In the rows, zero is written as 128.
Each name stands for a flat space through zero: a line, a plane or more. A row that begins with a name and a colon came from that space; any other row is followed by the name of the space it lies nearest, among the names in its block.
lp_tc: [124  79 162  94 138  59 120  96 128 154 187 155  70 122 155  49  89 101
  84 139 144 148 151]
cc_bm: [153 153 110 160 120 120 136 155 137 153 108 176  90 158 108 170 164 114
  78 140  98 138 175]
rp_mf: [109  99 140 126 105 135 154 114 134 111 155 133 147 142 102 166 124 112
 126 127 118 104 161]
cc_bm: [191 120 159 216 134 156  98 141 152 162  71 118 130 187  99 155 145 155
 153 114 130  90  99]
lp_tc: [144  80 142  91 161 103 110 119 191 162 131 139  79 124 115 111  90 152
 113 137 139 103 156]
rp_mf: [134 114 121 137 119 116 131 136 146 154 137 129 109 144 119 141 125 138
 120 118 121 119 142]
cc_bm: [122  97 153  75 162  95 100 135 175 137 115  87 164 108 124 125  97 139
 139 139 147 123  79]
cc_bm: [186 123 186 129 179  81  66 135 171 162  47 146 148 148 122 125 152 105
  87 157 142 151  88]
rp_mf: [151 169 125 114 133  88  99 117 124 144 107 139 130  73 160 115 145  88
 103 127 125 165 104]
rp_mf: [133 125 136 140 113  18 126 174 115 201 157 157 102 173 148 120 150  73
  38 131 107 198 123]
jg_gf: [147 106 143 108 110 166 148 109 134 172 137 128 105  36 172 118 108 124
 179  97  98 132 122]
cc_bm: [192 143 185 148 152 120  54  97 137 122  48 111 146 116 154  74 157 136
 143 155 151 153  41]
rp_mf: [109 151 111 109 111 183 164 138 118  89 132 129 130  77 125 163 135 129
 154 157  93 128 138]
cc_bm: [ 63  52 152  37 124  71 164 101 130 132 208 138 156 112 139 113  84  80
  98 110 139 141 174]
cc_bm: [144  97 157 122 155 159 139 145 164 134 113 153  95 131 100 146 112 140
 129 168 110 104 154]
cc_bm: [ 93 121 123 113 102 100 122  96 119  91 160  83 189 130 123 133 120 118
 140 107 153 116 104]
lp_tc: [101 115 159 188 127 108 157 168  81 124 163 134 181 214  91 168 124  67
 102 127 131 116 128]
lp_tc: [122 111 149 140 184 122 124 144 127 135 124 147 149 173 100 131  97 101
 111 118 161  95 150]
lp_tc: [108 104 180 125 127  57 133 148 102 149 145 129 204 159 131 147 135  44
  86 123 129 167  96]
lp_tc: [102 114 160  93  90 167 159 122 107  67 122 120 163 112 139 133 166 136
 150 184  94 172 104]
jg_gf: [141 145 107 114 152 131  97 135 163 130  65 118 157 146 115 148 153 163
 126 116 146 126 121]
lp_tc: [120 105 110 107 155 106 124 175 158 173 103 126 134 185 119 136 133 166
 107 108 138 143 136]
rp_mf: [143  85 126 161 105 131 119 132 166 163 146  78 104 161 113 128 102 192
 169 103 131  86 102]
jg_gf: [141 154 113 152 168 124 109 194 149 142  71 123 147 190  94 166 148 150
 108 144 133 128 107]
rp_mf: [166 121 110 167 191 117 101 137 161 192  82 187 100 208  95 137 123 133
  81  69 169  85 209]
lp_tc: [126 103 125 115 122 131 116 135 163 117 107  99 133 169 111 129 141 191
 139 144 133 126 111]
lp_tc: [ 70 137 106  77 153 101 120 128  88  85 130 112 187 167 146  79 135 137
 111 116 178 166 116]
jg_gf: [ 85  78 139  90 153 144 172 144 124 147 181 129 138 109 127 131  65 109
 150 103 132 101 157]
lp_tc: [153 148  99 112  71 158 113  70 154  93 131  98  67  48 152 101 143 192
 172 153 104 127 112]
cc_bm: [152 132 129 151 118 100 104 138 164 142 100 116 143 158  99 172 151 133
 109 133 122 119 113]
lp_tc: [165 130 154 214  62 135  91  84 127  81 124  65 137 172 106 124 158 171
 169 151 131  98  56]
jg_gf: [126  86 126 121 139 185 154 158 144 164 101 131 126 159 129 135 128 184
 163  98 121 123 148]
cc_bm: [115 126 109 122 122 177 166 149 128 117 135 148  95 127 117 147 130 153
 137 147 101 123 168]
cc_bm: [ 99 154 115 126 120 166 156 115  64  85 132 158 144 133 150 104 154 114
 128 122 132 156 158]
rp_mf: [156 139 114 143 136 110 108 150 149 176 120 114  90 115 140 118 117 147
 131 119 123 130 101]
cc_bm: [139  99 148 124  86  93 121  95 138 142 141 125 125 131 143 117 148 125
 116 120 119 150 124]
jg_gf: [112 133 126 119 101 105 132 137 123 110 152 102 131 121 131 130 134 129
 125 157 113 148  95]
lp_tc: [102  99 141 112 125 146 161 150 126 111 143 137 129 156 111 143 128 136
 123 159 111 133 147]
jg_gf: [119 106 137  97 160 100 110  96 140 118 127 151 133 153 121  98 115 121
  96 120 168 119 166]
rp_mf: [122 131 157 170 104 134 157 136 100 115 137 147 179 150 102 193 148  61
 114 130 106 121 140]
rp_mf: [105 112 110 148 206 159 167 208 124 180 146 160 107 175  94 154  63 119
 125  97 142  76 184]
rp_mf: [134 184 117 122 127 200 133 126 103  56  79 142 122  92 137 123 172 152
 149 187 107 153 119]
rp_mf: [106 107 117  97 115 126 149 168 139 130 175  93  64 109 142  94  97 182
 147 181 100 148  92]
jg_gf: [113 111 142  95 160  80 107 172 158 140 117  87 166 148 117 133 111 137
 119 151 141 141  69]
jg_gf: [140 169 139 141 132  82 110 127 107 135 151 120 133  66 145 125 109  57
 115 139 123 137  83]
jg_gf: [128 157 101 155 175 157 142 195 119 163  95 146 143 156 111 169 124 121
 126 101 129 115 143]
jg_gf: [139 114 162 179 136 139 138 135 105 141 152 135 119 144 120 123 101  97
 139 126 129 101 123]
jg_gf: [135  84 181 152 108 126 143 140 108 160 167 105 114 119 154  96 101 118
 160 136 108 141  75]
[183 189 134 207 114 132  93 136 118 134  88 107 138 110 126 156 155 107
 144 135 114 122  61] : jg_gf
[153 127 161 186 138 147 145 183 121 168 138 122 109 120 118 156 101 101
 150 148  94 110  88] : jg_gf
[ 98 186  77 117 126 106 135 188 114 118 123 102 160 128 125 167 148 124
 111 140 114 160  94] : jg_gf
[ 61 144 104 115 105 152 149  93  79  38 174  85 200 124 119 130 114 121
 165 113 159 101 122] : cc_bm
[105 139  72 130  78  74 115 107 138 114 187  79 102 140 123 117 119 163
 120 115 139 116 120] : lp_tc
[146 191 101 152 128 121  93 133  96 127  85 109 150 123 161 101 165 136
 134 109 144 165  74] : cc_bm
[124  61 158 145  88 147 144 107 153 127 146 101 153 170 100 158 124 156
 161 112 123  91 133] : cc_bm
[111 126 152 127 172 115 140 150 106 133 148 149 148 127 120 131  93  67
 110 132 140 118 135] : rp_mf
[102 122  93  57  88 123 139 119 139 120 124 114 123 104 164 108 164 181
 130 129 110 187 129] : jg_gf
[142 148 128 122 150 163 161 146  96 170 124 195  85  69 166 118 125  81
 119 115  99 156 173] : lp_tc
[118 102 129  86 135 212 171 167 116 142  79 155 115 135 164 105 163 193
 161 135  97 185 144] : cc_bm
[139 143 101 110 170 164 130 146 144 171  81 149 140  98 138 150 122 131
 144  75 135 118 156] : jg_gf
[149 144 117 142 184 145 132 166 152 164 118 163  84 110 103 157  91 110
 116 132 122  87 165] : rp_mf
[142 142 112 158  72 131 138 108 132 147 115 129 173 121 120 203 170 100
 130  74 104 121 147] : rp_mf
[172 108 133 103 146  72  78 155 224 196 112  74  87  83 124 136  92 169
 137 148 116 115  58] : cc_bm
[120 134 109  74 129 127 106 117 140 114  90 105 147 114 158  94 155 178
 140 127 141 169 100] : lp_tc
[ 98 169 113 156 167 104 111 127  71 100 136 121 198 167 120 117 113  77
 114  86 188 110 120] : lp_tc
[149 111 169 147 201 122 120 199 151 198 110 115 148 119 114 155  71  92
 145 122 131  99  78] : jg_gf

Each name stands for a flat space through zero: a line, a plane or more. A row that begins with a name and a colon came from that space; any other row is followed by the name of the space it lies nearest, among the names in its block.
tg-jc: [116 103 114 142 144 103 141 137 143 122  88 110 140 147 162 127 132 141
 153 140 133 185  84]
bb-hr: [134  87 126 114 112 100 119 101 135 175 138 104 107 164 100 108 110 129
 109 133 143 145  95]
bb-hr: [ 98 180 168 112 141 138 134 135 159 123 105 174 161 128 146 118 159 137
 151  77 105  58 208]
qz-dp: [104 133 135 139 124 130 168 139 142 130 119 113 134 121 143 138 153  91
 139 109 127 121 147]
qf-ld: [113 172  90 122 140 147  95 174 141  76 120 199 110 100 163 120 170 164
 133 104 114 118 158]
bb-hr: [140 101 151  88  58  77 137 106 117 116 197 124 111 182  99  94 146 159
 101 152  82 152 132]
qz-dp: [ 91 135 117 109 126  91 164 123 182 151  89 115  83 194 150 101 152 104
 131 120 179  91 132]
qz-dp: [135 184 161 118 155 112 186 124 139 105  91 114 128 171 151 118 116 113
 154 151 149  89 141]
qm-lb: [128 149 162 151 147 120 193 171 124 111 107 103 163 117 180 126 165 112
 156  81  81 197 112]
bb-hr: [ 90 112 159 104 157  91 148  94 157 147  72 115 146 180 112 111 107  72
 173 114 138  95 106]
tg-jc: [133 150 151 116  99 142 150  89 132 148 162 120 121 136  89 140 108 113
 110 165 154  35 202]
qm-lb: [ 85  77 154 123  61 103 156  82 152 144 157 106 165 155 106 148 145 127
 134 165 117  93 192]
qm-lb: [179 138 103 132 148 127 115 149  94  77 149 159 134  91 123 119 101 185
 146 174  78 217  87]
tg-jc: [ 93  68 184 136 110  80 170 112 122 112 101  66 194 178 154 140 146  93
 164 121  91 180  84]
qf-ld: [100 115 165 106 113  86 174 121 167 155 131 142 159 145 115  93 155 130
 162  90  63 156 158]
qz-dp: [101  90  83 109 122  97  99 106 175 171 107 139  84 169 114 102 123 145
 121 139 174 118 111]
bb-hr: [139 117 138  98  60 108 110 131 106 106 205 144 105 148 112 104 166 160
  84 120  80 143 144]
qf-ld: [113 110 117 104 148 102 114 108 168 178 105 151 114 148  98  92 111 130
 144 109 133 126 117]
tg-jc: [157 150  89 139 140 141 130 174 153 178 150 166  96  74 134  94 150 187
 110  81 101 201 139]
tg-jc: [106  81 139 133  89 109 120 110 138 126 141 125 174 138 134 141 145 173
 137 150 100 150 151]
qm-lb: [140 165 129  87 169 153  54 111 116 130 123 189 103 119  75 105  87 105
 122  96 137  45 129]
qf-ld: [139 117 104 123  81 109 131 102 146 157 148  94  74 188 135 125 126 171
  77 190 202  94 144]
tg-jc: [130 139 122 155 118 128 189 152 132 130 125  82 110 130 166 141 153 108
 119 134 151 153 126]
tg-jc: [141 124  96 130 115 125  91 157 109  96 139 132  94 140 162 121 153 162
  95 126 137 166  87]
qm-lb: [143 179 156 118 154 143 128 149 125 128 124 157 135 113 135 108 136 133
 130  76 101 114 149]
bb-hr: [101 120 109 137 149 131 147 121 167 166  98 133 131 109 117 132 120 105
 155 123 146 116 145]
qz-dp: [103 101 101 157 149 144 158 120 135 115 110 127 163  68 103 168 101  83
 185 171 118 147 132]
bb-hr: [153 143 146 142 141 122 180 120 139 147 124 115 159 116 126 128 103 159
 155 164 112 158 150]
qf-ld: [161 164 144 109 154 108 201 106 150 175 133 122 104 133  77  92  81 105
 151 149 123 127 140]
tg-jc: [159 148 166 122 123 107 212  91 151 199 140  82 118 158  96 109  92 119
 126 158 147 110 160]
qf-ld: [118 137 122 125 104 124 118 134 148 146 124 118  97 168 164 121 161 155
  88 115 173  94 148]
qz-dp: [178 166 149 111 140 150  74 154  80 108 160 161 120 112 126 105 127 160
  93  79  90 142 107]
qf-ld: [144 141 161 127 130 114 166 131 143 183 127 103 125 148 136 102 136 134
 116  89 124 146 132]
qm-lb: [ 71 120 145 100  97 113 139 128 147  98 147 169 147 123 108 120 176  88
 155  89  68  97 179]
qf-ld: [155 101  86 126 146 126 112  99 116 120 141 145 124  96  67 133  58 140
 155 211 123 162  96]
qf-ld: [146 173 162 143 164 149 161 136 141 173 104 120 149 110 141 125 119 129
 135  91 133 112 158]
bb-hr: [ 91  96 145  76 130  81 112  93 192 219 115 165 118 169  73  62 128 123
 142  59 105 110 139]
qz-dp: [106 130 124 134 157 129 141  99 174 148  87 156 172 111 114 139  95 155
 184 170 135  97 180]
qm-lb: [147 125  88 140 162 125 121 148 109  84 109 135 119 108 137 131 104 135
 153 165 123 193  64]
qm-lb: [129  97  60 111 132  97  48 137 104  37 106 150  84 177 157 121 119 172
 123 194 158 170  29]
qm-lb: [154 128 154 161 106 120 170 127 134 162 125  67 149 159 181 141 137 192
 103 157 158 157 143]
tg-jc: [111 128 104 156 141 128 158 138 128  89  84  87 120 145 175 161 130  99
 143 173 182 127  99]
qm-lb: [157 165 153 117 145 142 122 145 110 126 146 157 136 102 117 108 127 138
 126  87  83 139 136]
qz-dp: [109  93  87 160  84 115 153 125 149 133 120  69  99 167 178 159 152 151
  99 193 206 133 128]
bb-hr: [137 128 146 125 184  89 169  95 146 130  59 104 157 171 126 117  64 127
 192 188 146 146  83]
tg-jc: [130 129 150 129 159 142 128 115 126 145 118 144 169  92  95 132  98 111
 162 113  97 125 138]
tg-jc: [ 74 113 159 119 128 144 107 116 122  97 118 150 180 107 109 154 142  64
 161  89  94  70 158]
qm-lb: [116 147 129  98 126 136  91 152 121 117 148 172  98 118 114 100 161  97
 109  50  98 106 129]
qz-dp: [ 93  91 130  95 113 105 106 114 134 125 143 156 128 133  83 108 139  85
 143  93  85 127 117]
qz-dp: [ 73  80  66 119 134 123 106 146 162 161 122 158  82  94  94 110 156  55
 137  61 121 153  94]
bb-hr: [107 122  84 123  93 131  98 129 140 105 142 144  88 142 139 138 152 148
 100 159 168  89 151]
qf-ld: [133 121  97 117 161 113 113 118 174 168 113 189 141  98  93  95  96 194
 170 142  97 169 142]
qf-ld: [127 103 119 140  99 126 143  80 140 129 143 115 156 128 104 162  92 167
 142 234 151  99 179]
qz-dp: [173 130 142 116 172 112 126  84 154 232  99 111 117 159  89  91  52 163
 124 139 171 125 105]
[118 203 162 100 204 146  76 160 139  95  68 218 164 116 156  95 139 150
 169  38  86  88 146] : bb-hr
[161 102 125 111 124  86 134 110 114 122 144 117 118 160 103 100  95 156
 135 174 105 195  71] : bb-hr
[136 127 141  85 135  95  90 122 133 131 131 170 121 161 108  77 124 161
 130  97  89 146 104] : bb-hr
[126  92 106 122 112 111 120 109 141 164 137 115 101 146 106 118 117 131
 113 143 149 141 108] : bb-hr
[117 107 127 161 134 112 187 134 136 115  99  85 159 127 160 151 130 119
 165 164 128 183 108] : qm-lb
[132  98 145 109  90 101 105 117 122 132 158 129 135 160 124 109 144 169
 107 121  99 153 121] : tg-jc
[109 115 137 162 139 140 162  95 112  80  85  73 174 137 145 197  88  85
 168 224 182  81 129] : tg-jc
[118 144 157 147 138 148 131 143 138 144 108 130 171 111 163 140 151 148
 133  86 118 118 165] : qf-ld
[120 157 119  98 149 128  98 133 115  95 107 139  73 166 127 112 126  70
 113 104 168  67  91] : tg-jc
[ 85  50  75 150  98  95 138 140 129 100 112  73  99 159 162 150 160  84
 125 155 162 192  48] : qm-lb
[150 133 161 152 140 127 192 102 132 134 127 113 201  97 112 151  84 160
 181 198  93 155 171] : qm-lb
[103 122 163 153  90 125 195 126 144 145 130  74 157 143 163 155 167 113
 124 127 138 112 178] : qz-dp
[135 162 160 111 171 158 133  84 136 155 125 172 170  78  48 132  60  97
 176 140 105  49 192] : qm-lb
[127 144 135 134 120 137 151 129 121  97 139 132 145 112 130 146 131 126
 141 154 115 115 160] : qf-ld
[143 157 108 136 142 117 193 127 172 181 112 108  88 140 133 109 116 138
 129 154 174 129 147] : tg-jc
[ 99 139 157  64  89 116  90  94 146 147 166 175  99 169  73  91 145 106
 100  83 118  17 190] : tg-jc
[ 96 133 119 134 112 137 150 125 165 157 125 129 118 122 131 137 151 113
 125 118 154  81 184] : qm-lb
[131  96 138 113  91  79 135  99 137 133 132  94 119 205 139 113 127 169
 112 175 148 141 109] : tg-jc
[149  95 148 134 141 105 187  97 130 214 121  48 107 152  87 115  82  57
 123 122 157 159  69] : qz-dp

Rows lie near named flat spaces through zero. A row that begins with a name and a colon came from that space; any other row is followed by the name of its block's space that it lies nearest.
hh_nq: [152 124 104 123 176 126 141 138  90 149 110 141 153 143 126 162 130 116
 108 116 103 101 143]
mc_dd: [107 155 139 146  64  85 101 121  59  90 100 158 165  78 120 101 151 123
 128 115 116 147 103]
mn_mg: [147 144  99 144 183 140 199 157 131 134 139  88 159 144 134 142 131 110
  92 131 127 100  96]
hh_nq: [125  94 136 128 113 116 147 118  79 116 163 123 170 142 168  74 148 151
 124  68 117  95 128]
mc_dd: [137 210 110 148  89 119 119 113 151 127 180 113 126 107 168 112 137 129
 123 130 187 179  92]
mc_dd: [144 125 102 144 124 117 167 124  63 155 152 120 144 134 155 114 136 125
  99 113 128 116 147]
gg_zz: [ 82 132 175  98 124 157 129 123 190  84 139 155  80 145 111  76  80 143
 201 140 124 132 127]
gg_zz: [ 73  65 212 104  29 149  76 108 163 111 117 144  59 123 101  74 144 204
 197 114 154 112 160]
gg_zz: [144 173 133 151 113 133 144 150 104 117 112 120 152 117 124 120 148 124
 110 149 130 135 100]
mn_mg: [ 30  34 171 103  92  83  86 111 174  54  80 140 120  79  66 118 120 131
 176  94  98 112  99]
mc_dd: [122 125 125 139 130 126 155 135 113 124 119 127 117 123 115 117 104 102
 123 164 107 143 136]
gg_zz: [112 166 127 149 103 125 160 148 118 116 110 113 134 100 105 132 151 135
 119 133 153 115  87]
tm_zm: [159 133 121 144 137 132 108 144 131 146  88 117 127 119 107 172 135 102
  96 182 115 156 135]
ql_nl: [137 170 117 126 133 127 105 150  94 153  47 166 122 102  68 209 152 132
 122 143 132 106 131]
ql_nl: [ 99  71 137 126 146 125 144 149 144 118  70 115 118 114  67 162 125 115
 124 148  99 100 124]
hh_nq: [152  84 138 143 142 148 156 151 125 139 116  88 141 148 125 126 144 126
  95 150 108 110 135]
mn_mg: [ 72  87 193 118  53 110  87 122 121  63  99 145 150  98 106  74 165 174
 169  76 121 100  96]
ql_nl: [104  45 145 123 124 107 117 109 144  96 146 112 137 131 142  84 106 108
 133 123  86 146 138]
tm_zm: [144 156 122 135 100 113  79 124 117 141 104 138 137 102 122 165 162 135
 114 125 149 144 121]
ql_nl: [181 107 104 116 151 109  68 106  55 171 114 174 150 145 153 159 125 107
 106 124  83 148 198]
hh_nq: [188 130 163 112 185 189 110 156 157 131 110 133 140 190 137 127 122 132
 132 166  90 124 149]
ql_nl: [144 107 122 131 158 152 173 126 149 140 180  99 113 168 163  91  94 114
 122 149 119 139 150]
mc_dd: [127 178 143 153 115  87 122 137  94  25 146 123 255 102 176  50 155 101
 112  85  92 153  27]
gg_zz: [ 91 157 139 122 143 130 161 142 128  87 105 156 119 119  93 109  90 108
 160 149 104 126 107]
mc_dd: [150  61 145 110 148 145 137 137  55 158 101 150 146 168 125 127 149 160
 123  93  86  57 185]
ql_nl: [127  84 129 123 105  94  87 112  96 123 128 125 182 114 148 134 181 155
 112  51 129  96 116]
hh_nq: [153 163 123 125 149 126 102 135  95 128  93 166 144 128 118 149 119 105
 125 152  97 147 139]
mc_dd: [124 128 135 121 142 135 119 131 165 115 126 123 126 131 123 134 121 125
 137 133 128 132 114]
tm_zm: [139 115 138 113 164 159 165 148 104 142 120 136 136 166 123 126 134 155
 135 105 115  65 144]
tm_zm: [157 176 103 135 151 124 123 127 113 136 133 144 136 129 142 139 107  94
 115 158 117 167 133]
hh_nq: [108 121 110 129 107 121 136 110 139 157 145 123  78 115 121 141 114 131
 134 136 160 138 151]
mn_mg: [ 86  80 104 100 132 105 132 108 103 163 114 155  99 117  97 176 134 159
 146  62 147  62 159]
hh_nq: [158 103 130 141 172 147 151 166 135 131  89  93 159 142 107 159 146 111
  89 157  97 107 114]
tm_zm: [134 172 134 144 108 127 117 142 101 124  78 153 113 102  91 141 118 103
 126 190 112 165 132]
hh_nq: [143 172 137 109 129 130  86 114 101 118 130 186 136 139 146 110 111 129
 158 121 112 149 146]
mc_dd: [116  81 182 105 134 147  98 147 118 101  53 167 124 139  75 125 122 137
 160 148  68 103 152]
ql_nl: [137  78 129 131 133 123 128 137 101 144 100 116 145 130 115 149 153 134
 104 117 110  98 142]
gg_zz: [119  70 131 108 154 145 147 119 169 140 167 103 114 163 147 118 122 152
 139  92 138  91 142]
mc_dd: [127 166 147 153 111 111 143 142  86  62 122 134 187 111 140  61 121  93
 122 149  84 163  83]
mn_mg: [140 162 132 141 152 132 154 147 137  84 146 107 185 136 153  94 133 112
 116 123 114 132  72]
tm_zm: [165 180 119 171  90 120 118 131 122 125 145  96 147 106 158 110 141  97
  86 182 141 202 105]
ql_nl: [131 139 136 131 100 110  77 140  75 136  38 170 133  89  71 184 160 130
 121 143 112 123 138]
tm_zm: [169 191 113 124 157 143 131 142  72 151 112 168 149 146 134 149 134 132
 123 125 121 112 142]
mn_mg: [134 121 117 120 137 128  94 109 162 148 130 141  80 129 123 150  86  97
 137 178 120 183 168]
gg_zz: [152 120 100 117 169 129 116 112 160 152 168 116 129 151 164 148 115 117
 117 115 136 140 141]
mn_mg: [116 124 139 110  96 116  80 103 113 131 128 166 112 120 131 123 129 148
 156 104 135 134 153]
mn_mg: [131 165  73 128 143  62  66  93 104 123 123 172 148  84 137 172  94  59
 115 138 105 206 130]
ql_nl: [149 131 108 135 182 167 192 176 123 180  72 108 104 145  71 205 139 131
  99 165 133  69 140]
tm_zm: [119 199 123 131  84 110 125 104  91 109 181 155 148 116 176  74 135 148
 149  81 162 142 105]
tm_zm: [117 129 132  99 152 140 138 130 100 135 115 169 127 148 115 137 128 159
 158  82 124  68 145]
gg_zz: [146 146  96 134 154 115 129 126 122 141 134 124 143 124 139 156 125 105
 106 129 128 141 123]
gg_zz: [147  94 149 122  90 145  83 108 165 156 162 103 108 145 162 119 160 173
 129 107 167 131 151]
hh_nq: [119  37 155 167  65 160 176 138 183 163 147  27  54 130 116  99 138 141
  95 202 160 144 156]
mn_mg: [ 74 111 187  89  77 113  68 100 131  60 138 179 153 122 140  61 145 186
 201  35 127  97 105]
[144 112 159 127  56 133  48 104 141 149 133 130 102 121 146 121 163 167
 135 128 160 158 159] : gg_zz
[117 125 145 130 119 129 139 137 124 104 126 121 151 127 128 106 146 144
 132 105 127 105 103] : mn_mg
[121 246 122 133 117 146 134 160 132 138  66 160 100  93  65 195 149 147
 144 153 181 112  90] : ql_nl
[105 136 130 147 147 146 233 171 120 106 124  86 154 132 107 109 146 141
 114 113 136  60  73] : gg_zz
[ 88 112 112 117  90  82  73 103 136 133 104 142 120  76 100 185 159 147
 135  78 164 117 115] : mc_dd
[ 86 113 104  89 171  82  79 100 170  94 127 162 149 107 120 169 108 113
 159  62 119 121 100] : ql_nl
[164 163 170 127 133 204 145 150 152 146 125 140  63 178 121  91  85 130
 156 226 116 160 177] : mc_dd
[198 172 134 166 114 157 137 164  86 155 109  98 165 139 144 134 182 137
  74 164 136 131 120] : tm_zm
[139  95 124 142  93 107  71 118 169 141 125  83 139 100 135 168 179 138
  93 118 161 149 110] : tm_zm
[121 114 133 139 121 135 140 138 161 128 121  96 113 120 112 137 133 125
 118 152 139 132 116] : hh_nq
[124  67 148 137  94 108 103 131  89 123  90 120 155 110 113 129 167 140
 108 112 105 109 134] : ql_nl
[117 113 104 136  87  67  69 109  44 146  60 176 129  68  87 182 138  99
 109 138 101 155 162] : gg_zz
[126 156 151 125  47 104  75 108  41 123 120 178 162 104 147  99 186 184
 145  57 149 106 131] : mn_mg
[120 133 143 111 108 152  90 122 174 157 106 145  57 126  94 164 120 151
 159 158 160 138 160] : mc_dd
[117 135  97 145 107  99 133 127 110 149 114 113 130  90 111 172 158 129
 100 113 160 118 111] : gg_zz
[134 181  92 102 158 105  87 101 135 132 158 167 151 126 160 161 127 133
 145  64 154 128 113] : ql_nl
[165 211 103 122 138 126  79 143  64 175  44 198 123 105  79 228 151 129
 121 146 135 122 152] : ql_nl
[123  73 120 105 217 155 194 137 153 129 150 120 114 183 129 114  67 103
 140 138  81  96 156] : tm_zm
[ 51 166  99 149  78  93 179 138 142 123 101 104  98  50  62 178 159 146
 127 103 206  90  60] : gg_zz
[ 91 163  98 119 126 102 121 112 155 128 130 144 103  93 107 167 115 122
 146 111 165 135 106] : hh_nq
[109  78 141 126 123 113 114 126 128 111 103 127 132 117 108 127 124 117
 129 132  99 129 132] : ql_nl
[161 166 161 138 102 163 110 137 152 120 148 113 133 147 158  90 147 150
 131 149 147 152 117] : gg_zz
[150 174 161 122 123 137  79 134 117  89 107 169 158 133 136 100 124 120
 149 147  96 162 118] : hh_nq
[ 93 178 140 137  89 125 131 162 132 114  58 125 137  75  60 185 197 175
 131  98 183  68  58] : ql_nl
[119  56 162 162  57 140 160 130 134 131 151  59 104 126 138  65 148 144
 104 161 138 140 140] : hh_nq
[119  47  98  99 194 158 153 125 202 204 121 104  36 160  86 215  92 131
 131 150 145  90 193] : mc_dd
[124 112 135 126 136 143 140 134 166 127 139 103 120 139 128 127 132 140
 130 125 141 115 118] : hh_nq
[133  99 147 144 123 136 145 147 135 111 120  91 153 131 127 110 149 129
 107 136 115 118 107] : hh_nq
[138 149 175  96 140 186  94 125 224 113 162 134  91 175 150  96 108 163
 183 137 150 140 131] : hh_nq
